After every row comes one of two labels: whether the row has a hidden trait. Each part has its own trait and labels.
[-10   7 -13 -17  -3  -1 -10  15  -9  11 -12  48  -7   5   2  -8  -1   2
 -45  -4  28  -2] => zg
[  1  -9   8 -10   0   5  -3  10   0  26  -5  44 -15   1 -10  -1  20  -4
 -16  13   7   0] => zg
[-14   8  -8 -14 -10   1  -3  13 -16 -17  -5   8  -5  22  35  -8  -3   2
 -14 -12 -16   8] => nq
[ 22  12   5  22   0 -12  -1 -25  -2   5  -8  15   3 -10   1  -8 -15   4
  35 -11  -1   6] => zg
[-13  -9  -3 -30  -3  14 -11 -73 -21  15 -19 -10  -8  15  43 -14 -17   2
  52  12  -5   9] => nq
[-11 -12   2 -33  -2  15 -11 -10  -9  39 -19  57 -21   5  -1  -3  13  -4
 -11  19  22   3] => zg
[ 18   1   7   6   0   7  -9 -48  -6  14 -15   7   4 -15 -10   3 -17   3
  22  -3   9   5] => zg
[-64 -20 -18 -83  -6  35 -17 -58 -34  50 -38  26 -20  27  45 -14  -6  -6
  10  25  28   3] => nq
[ 27  12   0  -8  -7   2 -19 -29 -19  -7 -19  36  -3   3  13 -10 -24  12
   4 -13   4  15] => zg
[-30 -17  -5 -20   1  22   0 -44  -9  16 -10 -26  -6   8   6   8  -7  -5
  10  13   6  -2] => nq
[  5 -14   7 -19  -2  18 -13  -1  -5  17 -10  40 -16   1 -17   9  12  -1
 -30  13  13   3] => zg
[-11  14  -6 -10  -8  -1   0  14 -13 -19  -4  -2   1  17  32  -8  -4   2
   0 -14 -19   8] => nq
[ 16  -4  -1  -7  -3  -9  -3 -31  -7  -9   4   7 -12  15  26 -15  -8   7
  32   5 -15  11] => nq
[ 19  11   2   7  -2  -8  -7 -34  -9   7 -16  21   1  -5   5 -11 -17   5
  36  -8   2   8] => zg
[-16  -3  -8 -14   0  21  -8  -5  -6   4 -10 -15   9  -6 -15  17 -17   0
 -35  -7  26  -6] => zg
[  1 -17   6 -21   3  30 -13 -20  -5 -28  -1 -46   8  -6 -11  20   2   0
  13  11  -7   2] => zg
[-26   6 -19 -56  -5   2 -17  -2 -25  38 -33  75 -14  16  30 -26  -3   1
 -26   2  41   5] => zg
[ 17  18  -2   8  -3 -18  -6   3  -9   2 -10  40  -2   1  10 -18  -8   6
  -1 -13   3   7] => zg
[-23   7 -17 -38  -3   2 -10  12 -15  30 -24  58  -8  10  13 -16  -4   1
 -36   1  35  -1] => zg
[ 26   3  14   1  -4  -1  -6   9  -4 -20  -2  14  -7   4   9  -2  11   4
  17   0 -28  14] => zg
[-18   1  -9 -14   0  15  -5 -17  -8   1 -13 -22  13  -6  -4  10 -17  -1
   1  -9  15  -4] => zg
[-36  -3 -11 -36  -6   8  -2  13 -15  13 -10  25 -14  23  32 -11   9  -4
 -18   5   1   3] => nq
[  9 -16   8 -28   0  33 -21 -34 -14 -27  -8 -42   5  -2  -3  19  -3   5
  20   8 -10   9] => zg
[  5 -15   9 -11   0  22 -11 -17  -4  21 -10  26 -11  -5 -26  14   4  -1
 -33  11  21  -1] => zg
[-23   8  -8 -21  -8   2   0  18 -14  -6  -6  17  -7  21  35 -12   3  -1
 -16  -6 -13   6] => nq
[ -3  -1   4 -38  -6   0 -13  -7 -20  22 -20  65 -20  16  35 -25  18  -1
  31  14  -4  15] => zg
[-18  13  -7 -18  -8   3  -7  -8 -19 -14 -15   0   7  15  41 -14 -13   2
  22 -13 -14  10] => nq
[-33  -8  -9 -31  -6  15  -1  10 -10   8  -5  13 -13  20  21  -3   8  -3
 -33   5   1   1] => nq
[ -1 -12   4  -2  -1   9   0 -54  -6   0   0 -30  -2   6  12   1 -15   2
  39   3 -16   6] => nq
[-10  16  -2  10  -3  -8   7   6  -4 -12  -2 -20  13   4  23  -6 -10   0
  30 -16 -19   4] => zg
[ -5  -7   3 -40  -6   9 -15  -4 -15  22 -18  64 -23  13  14 -12  14  -1
  -7  15  10   8] => zg
[-11   7  -5  -3  -2   8  -2 -16  -9  -9  -8 -39  16  -3   9   3 -20   0
  24 -15  -3   2] => zg
[ 15  -2  -1  -6  -2 -14  -2 -11  -4  -7   4  21 -15  16  22 -18   0   6
   9   6 -13   8] => nq
[-12  13  -7 -13  -7  -2  -1   1 -16 -13  -6  -3   4  14  36 -12  -7   1
  21 -14 -16   8] => nq
[-13  13  -5 -10  -6   4  -4 -11 -16 -16 -11 -16   9   7  29  -5 -14   2
  24 -17 -14   8] => zg
[ 26  19   0  22  -2 -20   2  29   3  -8   4  32   0  -1  -4  -8  -5   5
 -30 -17   0   2] => zg
[-25  -1 -15 -29   1  16  -9  -5  -9  15 -17   7   4  -2  -5   6 -12  -2
 -30  -1  34  -5] => zg
[ 20   0   7  11   2   7  -7 -41  -4  16 -12   3   5 -13 -15  -2 -14   2
  25  -5   8   5] => zg
[  6   0   7 -27  -5  -2 -12  -6 -15   8 -12  48 -16  13  30 -19  15   1
  35  11 -14  15] => zg
[  2 -12   7  -5   3  18  -9 -31  -1  31 -13  19  -6 -10 -23  11  -2  -3
   0  10  21  -1] => zg
[ 13   1  11  -8  -5  -5  -5  14  -4   1  -4  39 -14   7  15 -11  17   0
  14   7 -16   9] => zg
[ -5  14  -2  -5  -8  -1   0   5 -13 -23  -6 -13   5  11  29  -5 -10   4
   4 -17 -22   8] => nq
[  2   1   5 -46  -9  13 -22 -23 -28   5 -26  54 -18  18  39 -22   9   4
  30  11  -9  21] => zg
[ -8 -20   0 -30   2  30 -14  -2  -3 -19   2 -35   4  -1 -12  19   8   0
 -18  15   6  -3] => zg
[ -6 -12   5 -23  -1  14  -8  -2  -7  36 -14  46 -17   0  -7   1  14  -3
 -14  16  16   1] => zg
[  8   1   9 -26  -5  -1 -10   4 -12   4 -13  44 -16  12  25 -15  15   0
  23   9 -12  12] => zg

[ -31   40  -16   12   14   -8  -15  -25   32   -5    0   24   -1  100
   14   -1   -6   52   -1   36   37  -12  -18  -20  -25   62    5  -12
    1  -17   14  -30  -11  -14    3   37   49  -79   22   24   12   48
  -20   -8    7    5  -19   25    4    4   49  -38  -12  -27  -17    4
   31   13    7   -8   17   -8   -2  -37   -5    4   48   -5   14  -10
    4   -1    1  -14   -9  -24   28  -19   16    9   36  -64  -19   -4
  -62   37   25   11   13  -16   16   39   57  -11   15  -11   19   23
   27   41   73   14  -23   39   -1  -49  -90   16  -12  -22 -100   27
  -13   18   42   29  -30  -26   -2  -10  -39  -28  -40  -27  -19  -32
  -72   29   21] => rm
[ -28  100   -9   37   29  -27  -25  -18   51  -12   -9   30    6  100
   -7   -7   -2   53  -20   47   -1  -26  -13  -14  -61   76   18  -15
    4  -11    9  -54   -5   11    1   10   54  -92   42   12   16   44
    7  -27   11    1    6    1    4   -8   51  -62  -10  -30    6   31
   64    0   -8  -15   10  -11    0  -45  -14    5   67   10   10   20
   -1  -12    0  -29   -6   -6   31   -7   20   15   75  -85  -36   22
  -57   56  -16   41   26   25   23   34   73   16    7   28   29   16
   85   28   33   30    6   32   16  -65  -87   15  -35  -22 -100   18
   -5    8   49   46  -56    7   -9  -34  -16  -22  -48  -44  -29  -41
  -79   45   42] => rm
[ -12   -7   13  -37  -21   14   12  -13  -26  -31   24   -5   -6   44
  -33   -3   -7   26   -9  -21    1  -22   24  -19   -4   49   56  -39
   -6  -15  -18   12  -31  -20    8   16   32   28   22   11   -3   47
  -40   29  -18    8  -14   35  -18   -3   38   52  -15    3  -53    7
    6   13  -17   29    3  -24    9   -4   -9   41   12  -53   32  -84
 -100   10    1  -15   44   23   51  -18   30  -13  -12  -19   -4  -53
   19   -1   20    7   43  -60    3  -23  -57  -34   27    8   -1    4
   25    8  -26    3    0    5  -12  -28   32  -22  -38  -10    6   12
  -25  -38   22   15   59   11   25   31   17  -36  -16   22  -10    3
    1  -11   -8] => rm
[-17  -5  -5   4  15  10  11 -16   8  -3  -6   8  -3  25  16   4  -1  30
   3   4  34  10 -26 -19  -9  10 -13   9  -2 -15  12  -2  -5 -17   4  18
  10 -50   9  34   1   0  -8 -18  -1   1   4   7   8   9  18  -8   2  -1
  15 -25   9   7  37 -13   6  10  -4  -9   2 -11   9   0  -7  21  33  -3
  23   4 -10 -27   9 -22  -8   9  15  -8  -8   5 -26   5  14  -3 -18 -16
  14  11  35  -8   3 -22   0  13 -46  23  59  23 -22  15   8  -6 -72   0
  19   2 -69  12   3  30  17  24 -25 -30  -2  -3 -42   5 -13 -20  -7 -11
 -24   8  18] => hd
[ -9 -20  30 -37 -14  34  45 -16 -35 -15  26 -13  -9  12 -45  -1  -3  24
 -19 -45  -3  -8   7 -28 -19  36  59 -26  -8 -22 -14  22 -39 -27  17  -4
  20  32  34  20  -8  31 -25  16 -29   9   8  12 -17  -1  39  81  -7  15
 -25  -7  -1   8   8  21  -5 -16   9  10  -8  39  12 -70  20 -52 -50   8
  29 -12  59  19  57 -27  20  -6 -11   7  -7 -47  38 -13   2  10  30 -68
  13 -55 -59 -33  26   6  -9   2 -12  -4 -30  31   4  -7   4 -14  20 -38
 -20   4  18   3 -15 -20  13  39  59  14  28  39  16 -21  -9  23 -12  13
  30 -14   9] => hd
[ -1 -25  33 -11  14  44  55 -13 -28  16   3 -12  -7 -32 -20   4   5  22
 -29 -44  -2  20 -33 -23 -27 -20  15  14  -8 -24  -8  14 -19 -24  16 -25
  -9  -3  30  32 -10 -21   7 -21 -25   3  45 -27   3   5  16  50   8  25
  44 -37  -2  -4  49  -7 -12  10   1  23   4   9  -7 -40 -14  42  24  -5
  48   3  34  -5   8 -30 -15  10   0  34  -5  -4  28 -17 -20  11 -13 -38
  21 -60 -22 -10  10  -3 -13  -4 -69 -13   6  61   2 -19  29  13 -28 -34
  25  30   9 -10  13   8   2  44  17   3  11  23 -16  17   6   3  -2   9
  49  -7  36] => hd
[ -4 -25   7 -38 -22  13  10  -5 -29 -27  22 -10  -5   8 -20  -1  -7   5
   2 -24   4 -13  20 -10  20  26  35 -26  -4  -8 -12  23 -23 -15   4  14
  10  38   0   0  -4  32 -32  34 -11   7 -21  28 -15  -1  16  53  -9   4
 -52   1 -13  10 -21  27   2 -20   7   6  -4  32  -1 -35  21 -81 -67  12
  -1  -4  30  18  28  -9  23 -15 -28   7   8 -46  23 -12  25  -8  27 -54
  -8 -13 -52 -34  16  -1  -7   1   4   5 -22 -15  -4   0 -20 -11  43 -14
 -20  -6  42   7 -16 -33   0  -1  59   3  21  31  21 -28   4  28   1  10
   9 -16 -24] => hd
[ -1  55  23  24  27   4  16  -8   2  21  -8   4   2  22 -23  -3   6  29
 -34 -11 -26   1 -23 -11 -54  10  20   7   0 -18  -3 -26  -7   5   8 -29
  10 -33  39  16   2  -1  25 -34  -9   0  43 -30   6  -6  19   0   3   4
  37   1  30 -10  18 -14  -8   3   1  -7  -9   7  21 -13  -7  60  21 -13
  27 -15  20   4  36  -5  -6  14  39 -17 -23  19  -7  15 -42  37   6  17
  22 -28  19  19   2  27   8  -3  25 -14  -3  54  21  -8  30 -21 -43 -19
  -5   8 -55  -9  18   9  15  44 -27  24  -2 -12  -6   9 -13 -20 -16 -12
   3  17  46] => hd
[  3  11  19 -22 -18   5  13   1 -25 -13  19 -11  -1  10 -41  -6  -2   0
 -11 -33 -33 -19  29  -2 -11  21  56 -28  -4  -1 -21   6 -22   4   4 -17
  12  56  19  -6  -5  28 -13  22 -17   5   3   5 -19  -9  18  50  -8   5
 -33  20   0   0 -34  24  -5 -21   9   8 -10  37   9 -43  23 -55 -89   6
   0 -17  47  42  37   2  22 -11  -9  -3  -6 -37  38  -3 -14  20  42 -31
  -3 -34 -63 -10  13  28  -1  -8  47 -17 -69 -11  22 -17  -6 -15  71 -26
 -34  -4  41  -7 -14 -44   1  14  46  35  19  20  40 -23   1  27  -9   9
  24 -10  -8] => hd
[ -1   8  24   5  25  25  41  -8  -8  22  -3  -2  -2 -22 -15   1   5  21
 -26 -20 -10  14 -33 -17 -38  -9   9  16  -3 -17  -3  -6 -22 -10  11 -21
  -6 -22  32  27  -4 -17  19 -39 -13   1  44 -30   5   1  18   8   9  15
  49 -22  14  -8  38 -16 -10  11   0  12   0  -2   8 -14 -15  56  35 -11
  40  -3  22  -5  22 -18 -15  14  17  11 -14  16  10  -6 -31  19  -7 -12
  26 -43  -1   7   3   8  -2  -2 -33 -15   7  58   8 -11  31  -3 -34 -22
  18  20 -28  -8  15  24   8  46 -16   9   2   0 -19  19  -2 -12 -10  -5
  28   1  47] => hd
